Below is a small trained network, with its code and all its weights. Each question gives an input and a class and asks what happens when units are switched off, that is, made to give their printed mean instead of their output.

import numpy as np


def w(rows, s, z=0):
    codes = np.array(rows[::2]) - 128.0
    scale = np.full(codes.shape[1], s)
    scale[-1] = z or s
    return codes * scale


def norm(h):
    return h / np.sqrt((h * h).mean(-1, keepdims=True) + 1e-5)


def f(y):
    return np.maximum(y, 0)


def log_softmax(a):
    a = a - a.max(-1, keepdims=True)
    return a - np.log(np.exp(a).sum(-1, keepdims=True))


def net(x, mask):
    res = np.array(x, float).reshape(1, 2) / 4 @ E
    u = 0
    for l in range(3):
        y = f(norm(res) @ A[l][:, :-1].T + A[l][:, -1])
        res = res + np.where(mask[u : u + 4], y, B[l][:, -1]) @ B[l][:, :-1]
        u += 4
    return log_softmax(norm(res)[-1] @ U[:, :-1].T + U[:, -1])


A, B = {}, {}
E = w([
[195,227,201,104,82,142,82,78,173],'x0',
[115,239,150,94,72,254,84,92,140],'x1',
],0.0069)
A[0] = w([
[104,73,67,139,134,130,191,179,92,227],'0.n1',
[128,117,113,156,128,128,160,60,136,1],'0.n2',
[111,153,130,142,122,145,107,153,134,13],'0.n3',
[84,2,112,142,190,87,194,191,98,218],'0.n4',
],0.0095,0.0017)
B[0] = w([
[139,88,106,122,174,35,73,126,88,206],'0.n1',
[123,206,190,136,102,114,148,99,87,128],'0.n2',
[212,90,140,132,75,112,170,154,120,139],'0.n3',
[141,255,243,200,241,49,126,8,204,252],'0.n4',
],0.0074,0.016)
A[1] = w([
[153,188,118,92,91,198,123,143,82,2],'1.n1',
[160,41,103,96,116,103,109,164,78,25],'1.n2',
[43,1,82,108,156,157,154,175,81,144],'1.n3',
[112,94,115,126,113,114,109,158,144,9],'1.n4',
],0.0081,0.0021)
B[1] = w([
[111,27,109,109,127,181,233,165,231,253],'1.n1',
[65,143,2,104,31,233,206,176,97,138],'1.n2',
[60,232,79,115,81,52,46,152,54,153],'1.n3',
[85,161,163,104,192,216,155,64,195,129],'1.n4',
],0.0074,0.005)
A[2] = w([
[201,107,131,153,177,67,171,87,182,181],'2.n1',
[131,59,104,153,204,198,132,178,170,88],'2.n2',
[132,172,153,146,101,179,147,109,145,120],'2.n3',
[118,130,138,113,180,3,132,105,184,252],'2.n4',
],0.0071,0.0032)
B[2] = w([
[124,173,112,168,121,81,26,144,30,225],'2.n1',
[137,143,155,133,157,132,113,66,132,145],'2.n2',
[102,50,121,120,212,117,190,131,86,158],'2.n3',
[198,101,188,250,211,2,31,79,82,252],'2.n4',
],0.0084,0.013)
U = w([
[176,129,164,232,197,24,67,85,84,214],'0',
[67,145,26,134,59,135,124,175,82,1],'1',
[160,55,168,86,109,248,254,112,208,123],'2',
],0.0086,0.003)

Each question gives the input, the list of numbers given to net, and the class t.
The units are the neurons (one row each of A and B). Each row of codes is followed by its name. A weight is (code - 128) times the scale printed after its matrix; where a second scale follows, it is the last column's (A, B and U).
mask holds one flag per neuron, layer by layer. A switched-off neuron (its flag False) gives its mean, the last column of its row in B, instead of its output. The means were averaged over made-up inputs and are rounded, as every weight is.
A unit's drop is (log p(t) with every unit on - log p(t) with that unit switched off) / (log p(t) with every unit on - log p(t) with every unit switched off).
The circuit of an input: a set's keep is (log p(t) with only the set's units on - log p(t) with every unit switched off) / (log p(t) with every unit on - log p(t) with every unit switched off). Starting from all 12 units, units are removed one at a time, each time the one whose removal leaves the highest keep (on an exact tie, the one counted first), for as long as the keep stays at least 0.8.
circuit, biggest first: the units of the circuit, biggest drop first
top k neurons: the k neurons with the biggest drops, biggest first
k most important neurons of layer l: the k neurons of layer l with the biggest drops, biggest first
drop when u is switched off: that unit's drop, to one decimal
input [-3,5], class 2: top 3 neurons => (0.n4 0.n1 2.n4)
input [2,1], class 2: top 2 neurons => (0.n4 2.n4)
input [-4,4], class 1: circuit, biggest first => (0.n4 1.n2 2.n4)
input [7,4], class 2: 2 most important neurons of layer 0 => (0.n4 0.n1)
input [-6,6], class 1: circuit, biggest first => (0.n4 2.n4)
input [-6,7], class 1: circuit, biggest first => (0.n4 2.n4)
input [6,8], class 2: top 2 neurons => (0.n4 2.n4)
input [8,3], class 2: top 2 neurons => (0.n4 0.n1)
input [-2,5], class 2: drop when 2.n4 is switched off => 0.1
input [-3,8], class 2: drop when 0.n4 is switched off => 0.8
input [-5,5], class 1: drop when 0.n4 is switched off => 1.0
